Below are the code and all the weights of a small trained network. Each question names an input and a target symbol and asks about switching units off, where a switched-off unit gives its printed mean instead of its output.

import numpy as np


def w(rows, s, z=0):
    codes = np.array(rows[::2]) - 128.0
    scale = np.full(codes.shape[1], s)
    scale[-1] = z or s
    return codes * scale


def f(y):
    return y / 2 * (1 + np.tanh(0.7978845608 * (y + 0.044715 * y**3)))


def softmax(a):
    e = np.exp(a - a.max(-1, keepdims=True))
    return e / e.sum(-1, keepdims=True)


def log_softmax(a):
    a = a - a.max(-1, keepdims=True)
    return a - np.log(np.exp(a).sum(-1, keepdims=True))


def net(x, mask):
    ids = ['ΛΨΩδεμξτ'.index(c) for c in x.split()]
    T = len(ids)
    res = E[ids] + P[:T]
    r = res
    for j in range(2):
        rows = slice(4 * j, 4 * j + 4)
        q, k, v = (r @ M[0][rows].T for M in (Q, K, V))
        z = softmax(np.where(np.tri(T) > 0, q @ k.T / 4**0.5, -1e9)) @ v
        o = O[0][rows]
        res = res + np.where(mask[j], z, o[:, -1]) @ o[:, :-1]
    y = f(res @ A[0][:, :-1].T + A[0][:, -1])
    res = res + np.where(mask[2:10], y, B[0][:, -1]) @ B[0][:, :-1]
    return log_softmax(res[-1] @ U[:, :-1].T + U[:, -1])


Q, K, V, O, A, B = {}, {}, {}, {}, {}, {}
E = w([
[127,111,39,181,137],'Λ',
[56,65,90,160,164],'Ψ',
[165,180,51,173,80],'Ω',
[50,99,128,75,52],'δ',
[173,189,185,160,71],'ε',
[135,179,116,200,192],'μ',
[62,204,158,146,106],'ξ',
[154,9,62,206,7],'τ',
],0.013)
P = w([
[152,143,45,76,117],'0',
[125,152,38,123,96],'1',
[118,142,64,140,96],'2',
[111,139,77,150,91],'3',
[108,135,90,164,92],'4',
[104,127,110,176,93],'5',
[102,127,120,190,92],'6',
[98,122,130,201,94],'7',
[100,116,145,213,90],'8',
[90,115,156,227,92],'9',
[92,113,170,238,95],'10',
[87,107,181,254,93],'11',
[84,111,177,252,95],'12',
],0.0069)
Q[0] = w([
[198,116,204,116,175],'head 0',
[179,120,156,132,167],'head 0',
[80,126,42,176,153],'head 0',
[160,128,220,4,176],'head 0',
[168,141,109,80,140],'head 1',
[116,132,135,178,101],'head 1',
[170,145,200,84,205],'head 1',
[100,126,117,207,95],'head 1',
],0.018)
K[0] = w([
[169,82,91,98,133],'head 0',
[171,97,106,123,145],'head 0',
[118,183,195,202,178],'head 0',
[138,110,61,2,144],'head 0',
[144,185,123,93,160],'head 1',
[137,94,135,176,70],'head 1',
[145,139,79,119,211],'head 1',
[126,82,160,185,53],'head 1',
],0.018)
V[0] = w([
[27,155,186,66,125],'head 0',
[68,74,144,92,37],'head 0',
[206,141,99,102,31],'head 0',
[183,61,49,188,129],'head 0',
[1,141,177,96,121],'head 1',
[117,66,176,105,100],'head 1',
[113,112,163,104,59],'head 1',
[114,10,66,120,114],'head 1',
],0.0078)
O[0] = w([
[18,142,104,137,106,189],'head 0',
[46,134,152,38,98,142],'head 0',
[150,75,254,122,94,107],'head 0',
[230,143,139,80,143,63],'head 0',
[157,60,70,163,55,102],'head 1',
[151,101,95,93,119,141],'head 1',
[132,74,127,54,89,191],'head 1',
[157,187,84,46,134,255],'head 1',
],0.0077,0.0055)
A[0] = w([
[129,72,115,186,198,126],'neuron 0',
[203,176,149,137,219,108],'neuron 1',
[137,109,171,166,91,158],'neuron 2',
[76,134,159,68,254,104],'neuron 3',
[171,134,147,66,143,231],'neuron 4',
[146,150,84,115,229,153],'neuron 5',
[141,215,139,121,143,128],'neuron 6',
[159,41,125,136,109,253],'neuron 7',
],0.012,0.0055)
B[0] = w([
[147,243,138,167,123,183],'neuron 0',
[138,78,137,216,66,228],'neuron 1',
[102,152,164,50,212,188],'neuron 2',
[83,54,254,143,111,211],'neuron 3',
[54,94,106,214,142,204],'neuron 4',
[187,96,79,24,217,235],'neuron 5',
[209,129,162,153,113,253],'neuron 6',
[151,149,186,1,52,230],'neuron 7',
],0.0086,0.0039)
U = w([
[155,48,117,144,156,123],'Λ',
[122,135,66,71,205,104],'Ψ',
[145,64,167,191,83,3],'Ω',
[150,66,93,69,43,67],'δ',
[154,201,239,80,136,196],'ε',
[204,254,80,121,137,101],'μ',
[38,142,62,192,107,206],'ξ',
[91,19,157,113,194,95],'τ',
],0.0074,0.0038)

Each question gives the input, a string of symbols that net reads in full, and the target symbol t.
The units are the heads (4 rows each of Q, K, V and O) and the neurons (one row each of A and B). Each row of codes is followed by its name. A weight is (code - 128) times the scale printed after its matrix; where a second scale follows, it is the last column's (O, A, B and U).
mask holds one flag per unit, heads first, then neurons. A switched-off unit (its flag False) gives its mean, the last column of its rows in O or B, instead of its output. The means were averaged over made-up inputs and are rounded, as every weight is.
A unit's drop is (log p(t) with every unit on - log p(t) with that unit switched off) / (log p(t) with every unit on - log p(t) with every unit switched off).
The circuit of an input: a set's keep is (log p(t) with only the set's units on - log p(t) with every unit switched off) / (log p(t) with every unit on - log p(t) with every unit switched off). Starting from all 10 units, units are removed one at a time, each time the one whose removal leaves the highest keep (on an exact tie, the one counted first), for as long as the keep stays at least 0.8.
units of the circuit, in order: the units of the circuit, biggest drop first
unit that matters most: the unit with the biggest drop
top k neurons: the k neurons with the biggest drops, biggest first
heads that matter: for each layer, one digit per head in row order, 1 if its drop is at least 0.15 and else 0, layers parted by /
drop when u is switched off: that unit's drop, to one decimal
input μ Ψ ξ Ψ ξ ξ, target ξ: units of the circuit, in order : (head 0; head 1)
input Λ Ψ μ μ, target μ: units of the circuit, in order : (head 0; neuron 0)
input ε ε Ψ Ψ μ Ψ ε ε μ, target μ: unit that matters most : neuron 0
input ξ Ψ ε Ψ, target ε: units of the circuit, in order : (head 0; head 1; neuron 7; neuron 0)
input ξ Λ ξ τ ε Ψ Λ Ω ξ ε μ ε, target Ω: units of the circuit, in order : (head 0; neuron 4; neuron 1; neuron 5)
input ξ τ Λ ξ ξ Λ ξ Ω ξ Λ Ω, target μ: top 2 neurons : (neuron 6; neuron 3)
input Ω Λ ξ τ ε ξ Λ ξ ξ μ, target Λ: top 3 neurons : (neuron 1; neuron 5; neuron 3)
input δ ξ μ Ψ Ω ξ Ψ Λ δ Ω Ψ, target δ: top 2 neurons : (neuron 7; neuron 4)
input ξ Ψ μ Ω Ψ Λ, target μ: heads that matter : 10
input Ψ Λ Λ, target Λ: top 3 neurons : (neuron 1; neuron 5; neuron 4)
input ξ ξ δ ξ ξ τ Ω μ Ω ξ Ψ Ω, target μ: top 2 neurons : (neuron 3; neuron 6)
input δ ξ Ψ ξ Ψ μ ξ ξ ε Ω Λ Λ, target ε: top 3 neurons : (neuron 7; neuron 0; neuron 2)
input ξ Ψ Ω, target ξ: top 2 neurons : (neuron 5; neuron 7)
input Ω ξ δ Λ Ψ ξ ε Λ Ψ, target ε: unit that matters most : neuron 7
input τ δ Λ ξ ε ξ Ψ Ψ Ψ Λ Λ, target Ψ: top 2 neurons : (neuron 5; neuron 1)
input Ψ Ψ Ψ, target Ψ: top 2 neurons : (neuron 5; neuron 1)
input ξ δ Λ ξ Λ ξ, target ξ: drop when head 0 is switched off : 0.4
input Λ Ω ξ Ψ δ Λ, target δ: drop when head 1 is switched off : 1.4
input ξ ξ Ω μ Ψ ξ ξ δ Ω τ Ω Λ, target Ψ: drop when head 1 is switched off : 1.2
input Λ Ψ ξ ε Ω ε Λ, target ε: drop when head 0 is switched off : 0.6
